Below is a small trained network, with its code and all its weights. Each question gives an input and a class and asks what happens when units are switched off, that is, made to give their printed mean instead of their output.

import numpy as np


def w(rows, s, z=0):
    codes = np.array(rows[::2]) - 128.0
    scale = np.full(codes.shape[1], s)
    scale[-1] = z or s
    return codes * scale


def norm(h):
    return h / np.sqrt((h * h).mean(-1, keepdims=True) + 1e-5)


def f(y):
    return np.maximum(y, 0)


def log_softmax(a):
    a = a - a.max(-1, keepdims=True)
    return a - np.log(np.exp(a).sum(-1, keepdims=True))


def net(x, mask):
    res = np.array(x, float).reshape(1, 7) / 4 @ E
    u = 0
    for l in range(2):
        y = f(norm(res) @ A[l][:, :-1].T + A[l][:, -1])
        res = res + np.where(mask[u : u + 9], y, B[l][:, -1]) @ B[l][:, :-1]
        u += 9
    return log_softmax(norm(res)[-1] @ U[:, :-1].T + U[:, -1])


A, B = {}, {}
E = w([
[115,192,63,124,104,129,64,160,5],'x0',
[16,36,198,189,227,185,115,126,113],'x1',
[169,49,135,75,65,31,68,86,151],'x2',
[142,120,182,122,127,186,80,143,61],'x3',
[69,83,159,153,166,103,215,143,123],'x4',
[140,126,76,112,189,26,163,163,74],'x5',
[55,178,69,164,96,155,84,119,108],'x6',
],0.0022)
A[0] = w([
[56,81,128,146,42,167,30,109,148,165],'0.n1',
[165,47,172,106,62,6,131,120,148,165],'0.n2',
[108,207,121,143,70,170,196,145,72,110],'0.n3',
[94,131,140,151,130,190,130,104,123,78],'0.n4',
[150,56,243,125,127,206,147,131,149,4],'0.n5',
[62,111,156,142,160,69,159,130,80,42],'0.n6',
[119,146,145,135,96,152,171,108,254,83],'0.n7',
[162,132,143,121,144,95,127,121,72,124],'0.n8',
[10,87,121,151,104,147,169,124,114,35],'0.n9',
],0.0073,0.0013)
B[0] = w([
[148,254,112,95,98,130,97,89,116,237],'0.n1',
[234,85,43,40,118,89,147,140,201,254],'0.n2',
[145,199,69,66,100,82,58,132,149,203],'0.n3',
[99,161,125,113,120,74,91,207,214,184],'0.n4',
[67,182,246,213,147,184,55,57,136,225],'0.n5',
[153,53,126,110,97,115,170,201,86,185],'0.n6',
[241,22,130,77,135,91,168,138,103,202],'0.n7',
[104,85,112,107,99,92,58,156,157,163],'0.n8',
[98,70,149,186,162,211,109,122,198,197],'0.n9',
],0.0063)
A[1] = w([
[124,151,99,108,130,94,215,151,130,117],'1.n1',
[109,170,135,112,104,150,132,144,175,114],'1.n2',
[85,55,96,137,146,104,149,149,66,82],'1.n3',
[129,46,169,124,128,125,168,144,98,94],'1.n4',
[190,84,74,79,90,139,186,95,109,71],'1.n5',
[133,47,139,164,168,134,228,134,113,56],'1.n6',
[76,138,194,179,121,155,166,55,102,76],'1.n7',
[1,173,142,188,126,169,161,106,88,6],'1.n8',
[110,249,100,109,106,109,135,77,59,35],'1.n9',
],0.0082,0.0013)
B[1] = w([
[149,113,126,87,105,135,43,110,159,171],'1.n1',
[98,71,140,138,173,96,160,94,52,189],'1.n2',
[188,106,138,131,132,109,181,91,187,157],'1.n3',
[138,163,125,180,82,178,166,124,108,173],'1.n4',
[63,98,62,137,156,78,147,183,140,253],'1.n5',
[175,183,161,195,77,128,165,158,76,173],'1.n6',
[125,112,52,62,155,102,125,89,166,170],'1.n7',
[34,117,89,174,185,121,95,230,151,174],'1.n8',
[173,154,168,116,105,186,109,144,1,220],'1.n9',
],0.0095,0.0059)
U = w([
[175,83,32,56,109,37,143,158,161,157],'0',
[32,149,139,86,124,98,219,63,106,3],'1',
[143,199,121,77,102,140,69,124,11,149],'2',
[136,117,197,112,155,147,109,12,193,102],'3',
[166,105,164,210,105,141,222,148,139,133],'4',
[2,135,150,185,205,163,87,154,152,142],'5',
],0.0085,0.0056)

Each question gives the input, the list of numbers given to net, and the class t.
The units are the neurons (one row each of A and B). Each row of codes is followed by its name. A weight is (code - 128) times the scale printed after its matrix; where a second scale follows, it is the last column's (A, B and U).
mask holds one flag per neuron, layer by layer. A switched-off neuron (its flag False) gives its mean, the last column of its row in B, instead of its output. The means were averaged over made-up inputs and are rounded, as every weight is.
A unit's drop is (log p(t) with every unit on - log p(t) with that unit switched off) / (log p(t) with every unit on - log p(t) with every unit switched off).
The circuit of an input: a set's keep is (log p(t) with only the set's units on - log p(t) with every unit switched off) / (log p(t) with every unit on - log p(t) with every unit switched off). Starting from the 12 units with the biggest drops (on a tie, the unit counted first), units are removed one at a time, each time the one whose removal leaves the highest keep (on an exact tie, the one counted first), for as long as the keep stays at least 0.8.
units of the circuit, in order: the units of the circuit, biggest drop first
most important unit: the unit with the biggest drop
k most important neurons: the k neurons with the biggest drops, biggest first
k most important neurons of layer l: the k neurons of layer l with the biggest drops, biggest first
drop when u is switched off: that unit's drop, to one decimal
input [7,-7,0,-8,5,6,8], class 2: units of the circuit, in order => [1.n9]
input [-1,-4,-3,-6,-8,6,8], class 2: units of the circuit, in order => [0.n2, 1.n9]
input [7,-6,5,-7,-3,-2,4], class 2: units of the circuit, in order => [1.n9, 0.n7]
input [7,3,-4,6,5,4,-2], class 4: units of the circuit, in order => [0.n1, 1.n3, 1.n4]
input [0,4,6,3,6,-7,6], class 5: 2 most important neurons of layer 0 => [0.n9, 0.n2]
input [5,7,-2,5,-5,-1,0], class 5: 3 most important neurons => [0.n2, 1.n8, 0.n7]
input [-7,-8,-8,8,5,3,1], class 2: 2 most important neurons of layer 0 => [0.n2, 0.n3]
input [-8,1,-2,-5,2,-6,2], class 3: 2 most important neurons of layer 0 => [0.n5, 0.n7]
input [-6,7,-4,-3,-8,6,0], class 4: 3 most important neurons of layer 0 => [0.n1, 0.n6, 0.n3]
input [-2,3,0,-2,-7,-8,0], class 2: 3 most important neurons => [0.n1, 0.n9, 1.n9]
input [3,2,1,6,5,-4,-8], class 5: 2 most important neurons => [0.n5, 1.n8]
input [-6,-5,-5,3,1,-3,-4], class 4: 2 most important neurons => [0.n7, 0.n1]
input [7,-4,-2,-6,5,-5,-6], class 2: 2 most important neurons => [0.n2, 0.n3]
input [0,6,7,-5,-6,-1,7], class 2: most important unit => 0.n1
input [4,-5,-2,5,3,-2,-8], class 2: 3 most important neurons => [0.n7, 0.n2, 0.n9]
input [-5,2,1,6,4,-7,1], class 5: 2 most important neurons => [0.n5, 0.n2]
input [-6,1,4,6,3,-8,1], class 3: 2 most important neurons => [0.n5, 0.n7]
input [-2,7,6,-7,-6,-7,4], class 2: 2 most important neurons of layer 0 => [0.n1, 0.n2]
input [-4,-5,-1,8,-2,6,6], class 2: 2 most important neurons => [0.n2, 0.n7]
input [-2,0,-8,-7,0,-3,-7], class 4: most important unit => 0.n7
input [-8,4,2,2,-6,-3,0], class 3: 2 most important neurons => [0.n5, 0.n7]
input [1,0,4,-8,-1,-5,8], class 2: 3 most important neurons => [0.n1, 0.n2, 1.n9]
input [-8,5,-2,0,-8,-3,6], class 3: 2 most important neurons => [0.n7, 1.n5]
input [5,-7,0,0,5,-4,1], class 2: 2 most important neurons => [0.n2, 1.n9]
input [-2,4,2,4,8,-2,0], class 5: 2 most important neurons => [0.n5, 1.n8]
input [-3,-4,-4,-3,7,-4,-7], class 4: 2 most important neurons of layer 0 => [0.n7, 0.n5]
input [-2,3,-2,7,-7,4,-3], class 5: most important unit => 0.n2
input [7,8,-5,2,4,8,4], class 4: drop when 0.n6 is switched off => 1.0
input [-2,6,6,-2,7,-8,-4], class 3: drop when 0.n5 is switched off => 1.7
input [8,8,5,8,7,-6,-8], class 5: drop when 1.n8 is switched off => 0.2
